Each row has a hidden stage along a path, written after it and counted from one end. A new block has a new path.
[ 220  728 -143  270 -101  168 -387  511  267  -18  228  185 -218  262
 -365  362   42  -62 -124 -521 -217  187 -118  -28   72   73  261   -8
 -124  129    6  135  195  -56   93  283  302 -773 -283  397 -359  -11
  165  228  117 -228 -301] -> 23
[ -73    9  411  208  144 -270  142  -45   81 -218 -293 -364  139 -193
   88  310 -270  235  -83  131 -153  168  -74 -136  224   65 -374  154
  193   42 -268  201  -89  466  102  178  235  113  -15 -221  221  189
  -42 -167  -41 -111 -287] -> 8
[-176  321  260  278   52 -273  331  311 -192  128  312  -53  -61  472
 -257 -362  248 -111   84  262  129   -4  247  -68  -98  158 -148  357
  109 -252 -337  340 -220  345 -421  281 -111  283  129 -153  106 -126
  -95 -144 -507  198 -228] -> 20
[ -56 -145 -123 -185   29 -173 -284 -183 -101  268 -156  132  263  -79
  476  168  -95  -95  -95  243  -69 -324 -217  329   41  -48 -119  128
   93  302 -222 -307  -96  -81  249 -124   -3   33  -23  206   91 -152
   29   62  244   31  181] -> 11
[-196   41  197 -187   -7 -218  -18   24 -201  169   13 -246  124 -136
  358  293 -232 -135 -182   93  253  -45 -317  227  141 -116  107  279
  268  266 -362   97 -104  -53  224   50  -33   44 -221    1  104  -96
  -70    3  129  -16 -231] -> 7
[-371  379  -83  444   23 -215 -271  289   58 -255  -25   10  139   87
  -37  421 -292  -25 -193 -299 -160   33  289  -26  130  174 -253   39
  151 -109 -216  214  -10  201  205   63  360   83 -365  104    4 -131
  155 -102    3 -254  -98] -> 18
[-165  541 -432  463  -32  -40 -410  378 -113   90  201  282   43  147
  -93  314  -19  -78 -297 -285  150 -250   51  138 -151 -135  176 -151
  -93   27 -219   31  -73  -41  105  337  261 -336 -325  561   16 -403
  156  109  156  -50 -265] -> 19
[ 231  101   21  271   99   57 -170  -45   29   17  -31  196   22   -1
 -148  209  -45  124 -172  -51 -222 -149 -399  -83 -170  190  -47  -59
 -305   19   69  -72  156  117  195  244  212 -624  -75  219  -41  -21
  -99   34  220   29 -263] -> 7
[-113   25  221  -42   50  -67   68  -87 -172 -209   74 -243  -27  -85
  206  250 -339 -205 -320  244  483  190 -266   50   23 -142   -8  361
  358  170 -455  111 -229   27  195   52  179   74 -206  -45   33   34
   43  -33  119  -28 -268] -> 5
[-427  143  215  232  316 -195 -131  360   38 -263   -7 -489  -15   98
  -16  256 -213 -447   62   43 -209   47  441   16  454  239 -414 -154
  177 -150   78  325  -59   61  107   82  255  287   -3 -291 -228  235
   73 -119 -308 -217   17] -> 20
[ 147  226  -37 -459   98  -37 -123  115  343 -642   44 -309  256 -361
  360  185 -530  -94 -496  -88   68  419 -410  -48  706 -234  102  323
  783  300 -134  102  365  -71  231   57   69 -368 -650  406 -432  -36
  201  353  302 -168 -162] -> 6
[ 391 -493    8 -365   70   41 -245 -472  131  -86 -502 -121  204 -454
  394  101 -270  -13  -52  416 -536  -47 -502  174  355  166 -138  192
  293  214 -126 -289  252  -63  395 -242  -92 -391   78  -17   -1  183
   69   66  298   48  186] -> 4
[  63   29  278  105  176 -210   87  -45  187 -447 -353 -246  150 -130
  182   87 -372  218 -108  231 -153  180  -47 -157  294   46 -424  -11
  269   57 -159   30  -48  394   72   47  251   83   -7 -166  129  260
   60  -83  -80 -119 -129] -> 3
[-369 -260  340  433  404 -293    6   -8   16 -156 -237 -464   39  -89
  177   15 -196  -41  121  241  -67  -67  -95  -86  159  102 -470 -149
  -35 -230 -172  216   71  408  220   54   49  262  -40 -237  281  233
 -158 -303 -120  -91 -279] -> 12
[-237   41  198  511  148 -208  141  -52 -162  153 -119  -43  141  141
  -21  185   22  143    8  220   -5 -216  154 -122 -245  121 -532 -136
 -281  -11 -112    1 -328  327  -48  295  221  297  246 -227  260   36
  -99 -225 -205  141 -238] -> 10
[  59  351   43    0 -116  168  269  135  182  -51  135 -188  166  112
  -74  -53   57   59  -50 -177 -228  268 -133 -366  216  259 -156   -4
   57  -39  148   74  344  -87 -155  260 -264 -299 -151 -200 -441   59
   -6  116 -312  305 -394] -> 0
[-163  198 -150 -110  -27  128  146  -68  165  213  109   64  374  123
  120  -46  112  101 -232 -135 -193  -91 -260 -180  -37   83 -390  221
   -7 -113 -193  -14  175   34 -269  -44 -409  105 -156   46 -201 -120
  -92  115 -147  298 -237] -> 8
[ 112  450 -230  220  -45   -4 -132  261 -114 -122  127   71  155 -138
 -214  314   -2   19 -367 -216 -216  -48   35  -43  186  123  270  -30
  134 -114   85   62  150   22   19  601  187 -732 -262  408 -285 -384
  115  172   95   87 -285] -> 20
[  78   74 -220 -206 -119   92 -166 -102  -38  101 -106  -18  138  -69
  395  169 -137 -154 -142  229  150  -27 -161  191  114 -192  -18   11
  243  406 -268 -297 -153 -293  138  -29  -14  -52   12   73  -68   -9
  217  160   76  134   -9] -> 0
[-100  288  -10 -155  195   35  -13  296  285 -236  214 -404  101    8
  104  -52   48 -280 -100  -74 -173  256  -41 -114  575  -10 -105  125
  371 -160    3  213  333   38 -146  157 -187 -126 -283  170 -538   19
   87  215 -142   16 -144] -> 18
[-191  -22  112   69  301   10   27 -112  110 -433 -255 -224  141   -5
  264   99 -331 -105 -196  267  -17    5   74 -137  168   57 -633 -255
  112 -141  -51 -125 -172  191    5 -121  220  295   84 -244 -100  338
   68  -78 -166  -70    6] -> 1
[-221  503  290  133  159 -127  -76  451  278 -313  -80 -273  -43  149
  -87  334 -221  -21 -106 -355 -305  228  148  -98  392  170 -243  -37
  142 -203  -63  303   38  339  -42   34  264  -46 -191 -115 -205  279
   37  -28 -199 -411 -198] -> 24
[  91  318 -177  142  -98  245 -413  197  -61  304   57   69 -186   28
 -130  491   68 -235 -128 -278 -156 -102 -257  204  -45   70  326  -83
 -203   94  -79  -40   50 -264  240  196  116 -711  -85  227 -214  -29
   86  131  194  -72 -267] -> 24
[ 132  144 -449  162   27   84 -446   17  149 -108   90  318  177   11
  104   97  -79  -87 -211  -92 -168 -105 -201   16   43   44  -15  -46
   -3  175   81 -254  305 -181  301  126  133 -517 -349  549 -294 -254
  183  218  321   58   15] -> 14
[ 462  427  -65  350 -214  -78   13  200  -32  -23   89  488  -48  358
 -474 -126   44  207  -67   85 -190   64  122 -103 -208  247   73  231
    7  262  -36  -47  -96   76  -91  445  265 -521  121  141   15 -161
  167   69 -160  167 -163] -> 26
[ -59  175 -174   66   63  359   32   96  301  261  328  -65  103  404
 -144 -186  227 -296  125  -77 -239   10 -131 -287  -19  241 -517  -88
 -307  132  258   43  317 -425 -157   24 -386   31   54 -184 -546  172
  -31  178 -359  415 -211] -> 6
[-340  507  156  230  137 -178  186  499  -39  -61  447 -187  -28  419
 -166 -160  115 -254  -51  -66  184   98  225 -132  116   89 -115  145
  125 -244 -106  385  -19  173 -295  303  -41  168 -192    2 -242 -119
  -49   -4 -395   61 -294] -> 19
[ 128  115 -237  215  -50  -32 -223   -1 -124  234  149  344  139  132
  -13   83   29  -43 -103   68   -7 -255 -182   68 -220   89   14    4
 -190  335   57 -200   44 -214  214  281  110 -384  -80  305  -62 -277
   27  112  165  223 -101] -> 10
[-173 -161  206  332  160 -109  -24  -20   49   66 -378 -155  -22  153
  -84  -31 -118  -25  186  231 -416 -124  128   -1   -1  314 -559  -27
  -81 -149 -246  118 -124  228   24 -161  -34  301  327 -484  307  365
  -26 -288 -374  -32  -94] -> 27
[ -65  492  268  332   -7 -165  231  307  126 -362   46  -35  -37  280
 -296   37 -231  185 -214 -111   38  343  149 -270   30  109 -238  295
  247  -56 -308  328 -141  395 -181  232  233   67 -151 -135   44  104
   81  -86 -311 -111 -409] -> 28
[ -55  133  425  364   33 -388  261   64    6  316 -259    5  106  336
  -15 -108   78  399  296  253 -219 -161  100  -90 -186  182 -558    6
 -260  123 -241   82 -299  498 -211   92   38  445  395 -417  515  186
 -178 -264 -416  100 -186] -> 5
[  73  475   34 -189  -69 -213 -148  455   67  -85  308   36 -182  376
   46 -157 -113 -332  -66  147  371  250   30  270  222 -254  241  533
  563  397 -513  191 -203  -51  -60  -12  105   62 -187  264  -51  -56
  237  183  -86 -183    6] -> 23
[-419  213    6  124  178   59 -147  129  180 -192 -314 -368  196 -159
   79  558 -214  -81 -237 -281 -496  -13  220  -56  387  188 -487 -204
  113 -388 -111  140  -10  209  -15  -58  106  122  -60 -203 -192  229
   86  -68 -168 -236 -124] -> 23
[ -21  401   35 -216 -223  -36 -122  163 -188  110  142  157  -41  176
   92  387 -161 -213 -295  -83  184   81  -29  258   -1   15  253  381
  276  315 -285  -72 -292 -192  109   52  203 -185 -146   81 -189 -113
  155  126   83 -110  -44] -> 27
[-409   11   48 -104  198  -42  -22  225 -100 -235  240 -183    3  199
   39 -210 -345 -554 -234   19  133  -26  -96   55  187  240  -82  197
  323 -240 -117  274  180 -237  121 -191 -232   87 -352 -149 -248   38
  -55  -43 -239  -27 -157] -> 27
[  71   60 -472  161  200  451 -418  -48  274 -242  151   57  112  -72
  -75  173   39 -328 -253 -213 -450  -21 -223 -198  169  263 -189 -225
 -153 -249  364 -178  550 -274  218  123    4 -705 -301  391 -751  -44
  138  251  224  125  -48] -> 16
[-233  309 -473  -19  -81  212 -139   92  185   90 -175  -31  401 -235
  109  207  -43  160 -431 -471 -444 -155 -237  -50  229    2  -76  -28
  177 -387 -331   50  348   28 -153    1 -457 -282 -373  260 -112 -222
   66  140  -47  108 -405] -> 24
[-243  274   24  123  125  111   75  134  155  -97  254 -200  133   43
   25   65   98  -52 -204 -337 -141  141 -290 -291  160  186  -98   54
  -32 -423   43  155  454  152  -50  195 -225 -315 -463  150 -466 -101
 -123   65  -21  100 -414] -> 15
[-192  131 -106 -196   74   89  -22   34  322 -215   16 -115  305  -39
  234  -78 -277    5 -301 -266 -203   82 -448 -176  268  109 -258  170
  246 -191 -185  132  492   -7   30 -271 -380  -63 -526   81 -242   10
  -61  108  -17   29 -263] -> 4
[  -9 -181  143 -113   52 -212 -156 -112  -58  213 -269 -197   68  -92
  412  138 -207 -102   83  401   57 -118 -218  300  129 -140 -162  134
  180  446 -391  -74 -217  -36  252 -134   17  227  139 -116  317  144
   36  -46   60  -14    6] -> 5
[ 486 -171 -163  148  151   74   16 -289   32  301 -179  267  244  -26
  -55 -262  348  252   43  437 -485 -398 -281  -94 -154  141 -298 -182
 -364   67  211 -383  106  134 -171  387 -133 -480  446  204    4  -76
  -92  118  -19  476  -63] -> 9
[ 219  216 -225  278    7  257 -175   65  -18  -45   27  172  -47  102
 -313  177   11 -142 -193    1 -234  -50   21  -79  -77  210  -52 -154
 -144   36  155 -126    5 -187   53  349  193 -574  113   93 -300   14
  162  117  -48  145 -187] -> 26
[-472  224  -17  337  267  -32 -159  225  195 -291   23 -285  101  112
   52  259 -155 -239 -103 -161 -163   65  258 -147  251  142 -529 -155
   52 -279  -36  191   61  159   47   -1  170  267 -215  -55 -263  126
   91  -69 -162 -160  -94] -> 17
[ 358  432 -296  311   64  207 -292  256  216   90    0   49  -79   35
 -240  173  279   22  -51  -50 -291  -28  -39  -16  108 -142   49 -235
 -152   83   -6  -66   36   66 -139  484  170 -629  143  438 -200  -20
  204  252   30   67 -242] -> 21
[-436  174  -76  176   56   90  118    6  162   73  188  -49  269  251
   78  -23   94  -50 -106 -215 -150   13  -50 -289  -47  238 -532  114
  -93 -300  -97   73  233   78 -145  -61 -304  272 -262  -96 -294  -48
  -80  -33 -230  211 -240] -> 13
[-192  189  -40   78  139  216  204  121  247  -53   89 -413  144  101
  111 -144   16 -112  -28  -24    6  145 -146 -329  216  -19 -427 -248
   -9  -67   32  107  232 -112 -192  128 -358  125  -75 -217 -320  216
   -9   86 -387  301 -451] -> 2
[  50 -155  -72 -109 -167  -33 -141 -337 -176  263 -381   30  171 -305
  455  258 -182  175 -198  194   25 -185 -511  267  -86 -124  100  194
  154  149 -615 -239 -107   54  255 -149 -136 -153  -61   68  405  -93
   14  -53  274   78 -187] -> 2
[ 245  214 -113  157 -150   50  110 -105 -140  306 -145  256  285   10
    1  106  161  350  -99   34 -326 -282 -129 -125 -171  231  -95 -284
 -326   83  212 -335   10    3  -94  430  -38 -480  196    5  -48 -177
  -56   73  -89  404 -240] -> 2
[   5   77 -304  219  -57    3 -459   42 -221  459   36  397   28  208
  -44  199  175 -253   42   46 -327 -480   43  319 -222  291   23  -47
 -299   57   -8 -219  -62 -224  207   41   97 -322  124  212  -38 -245
   47   17  110   95  187] -> 19
[ 178  166  123  394 -210 -134   59  -74 -320  166 -116  361   12  136
 -160  119  -44  299  -71   75  -78 -182 -166  -31 -406  339   94   39
 -240   -6 -163 -127 -119  194  144  263  208 -463   56  -84  305 -159
  -95 -186    6  141 -275] -> 0
[-278  155  100  -27  100   44  107  127  161   66  331 -204  112  267
   78  -95   60 -254   -7  -99    1  137 -188 -188  113  166 -305  212
   23  -30   -7  170  275  -96  -43   -7 -283  128 -262  -98 -404   43
  -99   57 -191  164 -233] -> 11
[ 232  233 -477  252  157  272 -387  190  145  -19   98  166  -75   48
 -207 -102  127 -185 -206  -10 -145 -184 -248   46    7 -113  109 -163
  -76 -135 -121  -33  210  -78  -45  232  -46 -642  -72  548 -158 -108
  140  222   82   87 -243] -> 22
[ 206   51  -99 -151 -103  120 -278  -70  211  113   -5  -57   37  -86
  180  260 -126 -119  -74   20  -53  172 -435  115  145 -115   18  346
  201  500 -314  -38  141 -235  289  -67  -23 -258 -182  186 -120   48
  150  190  266   18 -122] -> 7
[ 158  192 -174  323  120   58 -301  123  -46  125  -86   62  -18  -49
 -152  256  160  -52  -76   18 -348 -251  -20   93   32   91   33 -240
 -205 -115   33  -78    5   96   40  373  197 -562  132  286  -78  -90
   63   69   84   25 -130] -> 20
[ 102  248 -239   57  -22  177 -436  184  -57   70  152  334 -107  265
 -169  228  -74 -404 -147 -108 -202 -180  -17  187  -67  288   94  -54
 -136  145  168 -155   27 -401  252   28  231 -540  -43  177 -380  -29
  135  152   90  -64   97] -> 25
[ 289  310 -262  256  -18   46 -433  224  204 -130  -88  358  -76  106
 -219   43 -149   73 -177 -193 -312  -56 -240   71   -2   89  141   31
    5   35 -184  -13  214   64  179   48  174 -681 -216  427   37  -49
  147  108  166 -182 -157] -> 25
[ 274 -129 -219   45  187  280 -289 -288  130 -127 -118   13  146 -300
  126  288   51  -66 -223   60 -414  -71 -368  -91  145  150 -101 -188
 -142  -72  286 -370  330  -42  259  250  122 -765  -71  350 -478  -14
   69  197  374  127  -35] -> 13
[ 302  108  -15  277   16  -86 -145  -65   39  196 -154  326  154   21
  -94  129   72  337  -48   11 -394 -252 -286  -41 -181  193 -113  -51
 -324  126   49 -178   98  223   98  279  162 -528   67  236  122 -110
  -90   26  163   98 -162] -> 9
[-206  567  -34  272  160 -240   -8  434  222 -285  108   26  165  373
  -76  -31  -25   -6  -88  -25 -119   56  525 -136  224   19 -500  -24
  190  -64  -74  146 -184  337 -325  186  276  358  -29  111 -154  -27
  180   52 -351 -102   41] -> 19
